Below are the code and all the weights of a small trained network. Each question names an input and a target symbol and asks about switching units off, where a switched-off unit gives its printed mean instead of its output.

import numpy as np


def w(rows, s, z=0):
    codes = np.array(rows[::2]) - 128.0
    scale = np.full(codes.shape[1], s)
    scale[-1] = z or s
    return codes * scale


def f(y):
    return y / 2 * (1 + np.tanh(0.7978845608 * (y + 0.044715 * y**3)))


def softmax(a):
    e = np.exp(a - a.max(-1, keepdims=True))
    return e / e.sum(-1, keepdims=True)


def log_softmax(a):
    a = a - a.max(-1, keepdims=True)
    return a - np.log(np.exp(a).sum(-1, keepdims=True))


def net(x, mask):
    ids = ['αβδζλτ'.index(c) for c in x.split()]
    T = len(ids)
    res = E[ids] + P[:T]
    q, k, v = (res @ M[0].T for M in (Q, K, V))
    z = softmax(np.where(np.tri(T) > 0, q @ k.T / 2**0.5, -1e9)) @ v
    res = res + np.where(mask[0], z, O[0][:, -1]) @ O[0][:, :-1]
    y = f(res @ A[0][:, :-1].T + A[0][:, -1])
    res = res + np.where(mask[1:17], y, B[0][:, -1]) @ B[0][:, :-1]
    return log_softmax(res[-1] @ U[:, :-1].T + U[:, -1])


Q, K, V, O, A, B = {}, {}, {}, {}, {}, {}
E = w([
[118,109,36,81],'α',
[123,122,107,186],'β',
[117,184,126,112],'δ',
[95,163,47,192],'ζ',
[143,112,131,7],'λ',
[95,187,243,53],'τ',
],0.015)
P = w([
[4,13,80,71],'0',
[70,114,137,110],'1',
[94,127,115,103],'2',
[119,135,114,138],'3',
[134,147,107,149],'4',
[151,156,107,148],'5',
[166,165,105,154],'6',
[179,176,92,155],'7',
[194,185,93,151],'8',
[209,187,90,158],'9',
[181,176,118,144],'10',
],0.012)
Q[0] = w([
[89,252,160,159],'h1',
[179,204,201,231],'h1',
],0.011)
K[0] = w([
[250,174,151,109],'h1',
[241,227,120,122],'h1',
],0.017)
V[0] = w([
[192,31,1,165],'h1',
[43,255,94,179],'h1',
],0.0086)
O[0] = w([
[83,137,165,233,2],'h1',
[7,166,129,74,190],'h1',
],0.014,0.0062)
A[0] = w([
[125,88,116,229,214],'n1',
[56,71,113,109,249],'n2',
[98,93,197,199,70],'n3',
[90,144,84,138,129],'n4',
[60,7,85,137,91],'n5',
[122,152,160,86,154],'n6',
[102,168,103,191,131],'n7',
[133,174,200,178,42],'n8',
[83,143,114,111,206],'n9',
[30,156,128,187,73],'n10',
[125,213,47,143,219],'n11',
[136,87,201,197,106],'n12',
[119,110,89,141,193],'n13',
[58,149,127,202,144],'n14',
[149,102,223,106,254],'n15',
[61,234,152,122,111],'n16',
],0.012,0.0064)
B[0] = w([
[127,143,124,166,185],'n1',
[161,148,148,144,212],'n2',
[106,172,100,79,148],'n3',
[149,136,132,109,171],'n4',
[169,187,124,116,153],'n5',
[127,163,109,159,212],'n6',
[92,106,127,142,177],'n7',
[130,133,80,5,130],'n8',
[133,110,174,122,221],'n9',
[124,86,124,100,194],'n10',
[119,145,159,136,252],'n11',
[119,144,68,125,143],'n12',
[130,128,149,118,160],'n13',
[89,86,108,121,197],'n14',
[107,117,140,205,177],'n15',
[170,93,110,104,221],'n16',
],0.014,0.013)
U = w([
[87,144,68,122,43],'α',
[65,151,218,204,156],'β',
[119,213,253,120,228],'δ',
[100,53,169,89,59],'ζ',
[200,67,142,164,130],'λ',
[194,77,52,83,1],'τ',
],0.0074,0.0047)

Each question gives the input, a string of symbols that net reads in full, and the target symbol t.
The units are the heads (2 rows each of Q, K, V and O) and the neurons (one row each of A and B). Each row of codes is followed by its name. A weight is (code - 128) times the scale printed after its matrix; where a second scale follows, it is the last column's (O, A, B and U).
mask holds one flag per unit, heads first, then neurons. A switched-off unit (its flag False) gives its mean, the last column of its rows in O or B, instead of its output. The means were averaged over made-up inputs and are rounded, as every weight is.
A unit's drop is (log p(t) with every unit on - log p(t) with that unit switched off) / (log p(t) with every unit on - log p(t) with every unit switched off).
The circuit of an input: a set's keep is (log p(t) with only the set's units on - log p(t) with every unit switched off) / (log p(t) with every unit on - log p(t) with every unit switched off). Starting from the 12 units with the biggest drops (on a tie, the unit counted first), units are removed one at a time, each time the one whose removal leaves the highest keep (on an exact tie, the one counted first), for as long as the keep stays at least 0.8.
units of the circuit, in order: the units of the circuit, biggest drop first
k most important neurons: the k neurons with the biggest drops, biggest first
drop of u: that unit's drop, to one decimal
input ζ λ α τ ζ α, target ζ: 4 most important neurons : (n10, n14, n16, n6)
input λ α α ζ, target ζ: 3 most important neurons : (n10, n14, n16)
input ζ ζ ζ λ λ λ ζ ζ ζ α, target ζ: units of the circuit, in order : (h1, n10, n14, n6)
input α α ζ α δ α ζ β α, target α: 4 most important neurons : (n12, n8, n3, n9)
input λ ζ β β λ β, target β: units of the circuit, in order : (h1)
input β λ λ τ λ τ ζ λ β, target β: units of the circuit, in order : (h1, n16)
input α ζ α, target α: 2 most important neurons : (n12, n3)
input δ τ τ τ ζ β, target δ: 2 most important neurons : (n14, n10)
input α δ β ζ β, target ζ: 2 most important neurons : (n10, n14)
input τ β δ δ τ β τ β, target δ: drop of n11 : 0.2
input δ β ζ α α β, target α: drop of n1 : 0.3
input λ β τ δ δ ζ β λ, target λ: drop of h1 : 1.3
